Below is a small trained network, with its code and all its weights. Each question gives an input and a class and asks what happens when units are switched off, that is, made to give their printed mean instead of their output.

import numpy as np


def w(rows, s, z=0):
    codes = np.array(rows[::2]) - 128.0
    scale = np.full(codes.shape[1], s)
    scale[-1] = z or s
    return codes * scale


def norm(h):
    return h / np.sqrt((h * h).mean(-1, keepdims=True) + 1e-5)


def f(y):
    return y / 2 * (1 + np.tanh(0.7978845608 * (y + 0.044715 * y**3)))


def log_softmax(a):
    a = a - a.max(-1, keepdims=True)
    return a - np.log(np.exp(a).sum(-1, keepdims=True))


def net(x, mask):
    res = np.array(x, float).reshape(1, 2) / 4 @ E
    u = 0
    for l in range(3):
        y = f(norm(res) @ A[l][:, :-1].T + A[l][:, -1])
        res = res + np.where(mask[u : u + 4], y, B[l][:, -1]) @ B[l][:, :-1]
        u += 4
    return log_softmax(norm(res)[-1] @ U[:, :-1].T + U[:, -1])


A, B = {}, {}
E = w([
[185,165,96,106,201,156,127,103,2,207,95],'x0',
[213,123,153,76,93,146,98,206,156,66,162],'x1',
],0.0015)
A[0] = w([
[174,95,160,76,56,155,65,223,153,49,198,85],'L0N0',
[222,191,131,82,202,188,97,177,5,179,113,45],'L0N1',
[128,101,155,136,82,140,76,186,182,57,183,2],'L0N2',
[62,146,144,176,119,75,166,129,150,140,150,157],'L0N3',
],0.0017,0.00092)
B[0] = w([
[226,230,188,120,155,74,207,159,197,101,123,251],'L0N0',
[50,149,49,120,86,173,81,3,155,168,108,235],'L0N1',
[130,168,111,113,205,98,171,190,90,98,45,177],'L0N2',
[141,91,82,100,74,219,74,116,141,97,116,164],'L0N3',
],0.0016)
A[1] = w([
[135,127,101,116,100,137,111,122,147,114,156,56],'L1N0',
[134,106,121,125,92,160,110,132,136,93,130,67],'L1N1',
[115,170,109,88,135,124,144,133,148,122,99,1],'L1N2',
[152,167,133,130,252,86,188,106,18,202,117,42],'L1N3',
],0.0022,0.00058)
B[1] = w([
[116,130,169,126,170,119,111,133,166,187,21,120],'L1N0',
[142,204,145,184,166,51,153,103,117,200,85,121],'L1N1',
[86,104,202,131,20,130,87,144,142,121,16,113],'L1N2',
[93,114,123,57,15,211,9,175,79,131,89,254],'L1N3',
],0.0015,0.00075)
A[2] = w([
[113,114,98,136,164,150,102,85,1,214,123,58],'L2N0',
[194,171,119,84,141,157,89,175,81,130,143,173],'L2N1',
[146,119,184,156,140,75,161,173,151,94,160,1],'L2N2',
[20,83,125,193,99,92,143,103,159,110,125,50],'L2N3',
],0.0033,0.00068)
B[2] = w([
[96,170,135,77,53,123,94,251,102,21,95,251],'L2N0',
[61,99,147,184,112,120,135,72,156,181,128,186],'L2N1',
[110,145,123,125,124,119,115,194,82,120,135,177],'L2N2',
[151,90,57,165,192,179,121,51,113,198,194,206],'L2N3',
],0.003,0.0033)
U = w([
[171,141,177,131,159,51,194,254,168,58,139,147],'0',
[156,149,175,127,118,136,129,35,157,200,98,126],'1',
[149,37,142,87,240,63,192,90,42,120,46,1],'2',
[69,155,92,73,79,165,77,183,20,95,58,155],'3',
[142,56,156,119,229,91,183,99,40,118,69,18],'4',
[85,34,36,198,224,152,159,25,139,143,193,148],'5',
[149,34,148,101,243,73,184,93,45,117,39,4],'6',
],0.0095,0.0087)

Each question gives the input, the list of numbers given to net, and the class t.
The units are the neurons (one row each of A and B). Each row of codes is followed by its name. A weight is (code - 128) times the scale printed after its matrix; where a second scale follows, it is the last column's (A, B and U).
mask holds one flag per neuron, layer by layer. A switched-off neuron (its flag False) gives its mean, the last column of its row in B, instead of its output. The means were averaged over made-up inputs and are rounded, as every weight is.
A unit's drop is (log p(t) with every unit on - log p(t) with that unit switched off) / (log p(t) with every unit on - log p(t) with every unit switched off).
The circuit of an input: a set's keep is (log p(t) with only the set's units on - log p(t) with every unit switched off) / (log p(t) with every unit on - log p(t) with every unit switched off). Starting from all 12 units, units are removed one at a time, each time the one whose removal leaves the highest keep (on an exact tie, the one counted first), for as long as the keep stays at least 0.8.
circuit, biggest first: the units of the circuit, biggest drop first
most important unit: the unit with the biggest drop
k most important neurons: the k neurons with the biggest drops, biggest first
k most important neurons of layer l: the k neurons of layer l with the biggest drops, biggest first
drop of u: that unit's drop, to one decimal
input [1,5], class 0: most important unit	L0N0
input [4,6], class 1: circuit, biggest first	[L2N1; L2N0]
input [0,0], class 0: 2 most important neurons	[L0N1; L0N2]
input [2,3], class 1: 3 most important neurons	[L2N0; L0N0; L2N3]
input [5,7], class 1: 3 most important neurons	[L2N1; L2N0; L2N2]
input [2,5], class 1: circuit, biggest first	[L2N0; L2N1; L2N3]
input [-7,-2], class 5: 2 most important neurons of layer 2	[L2N3; L2N0]
input [0,-7], class 3: 2 most important neurons of layer 2	[L2N0; L2N1]
input [0,-6], class 3: drop of L2N0	3.1
input [5,-8], class 3: drop of L2N0	0.1
input [2,-7], class 3: drop of L2N0	0.2
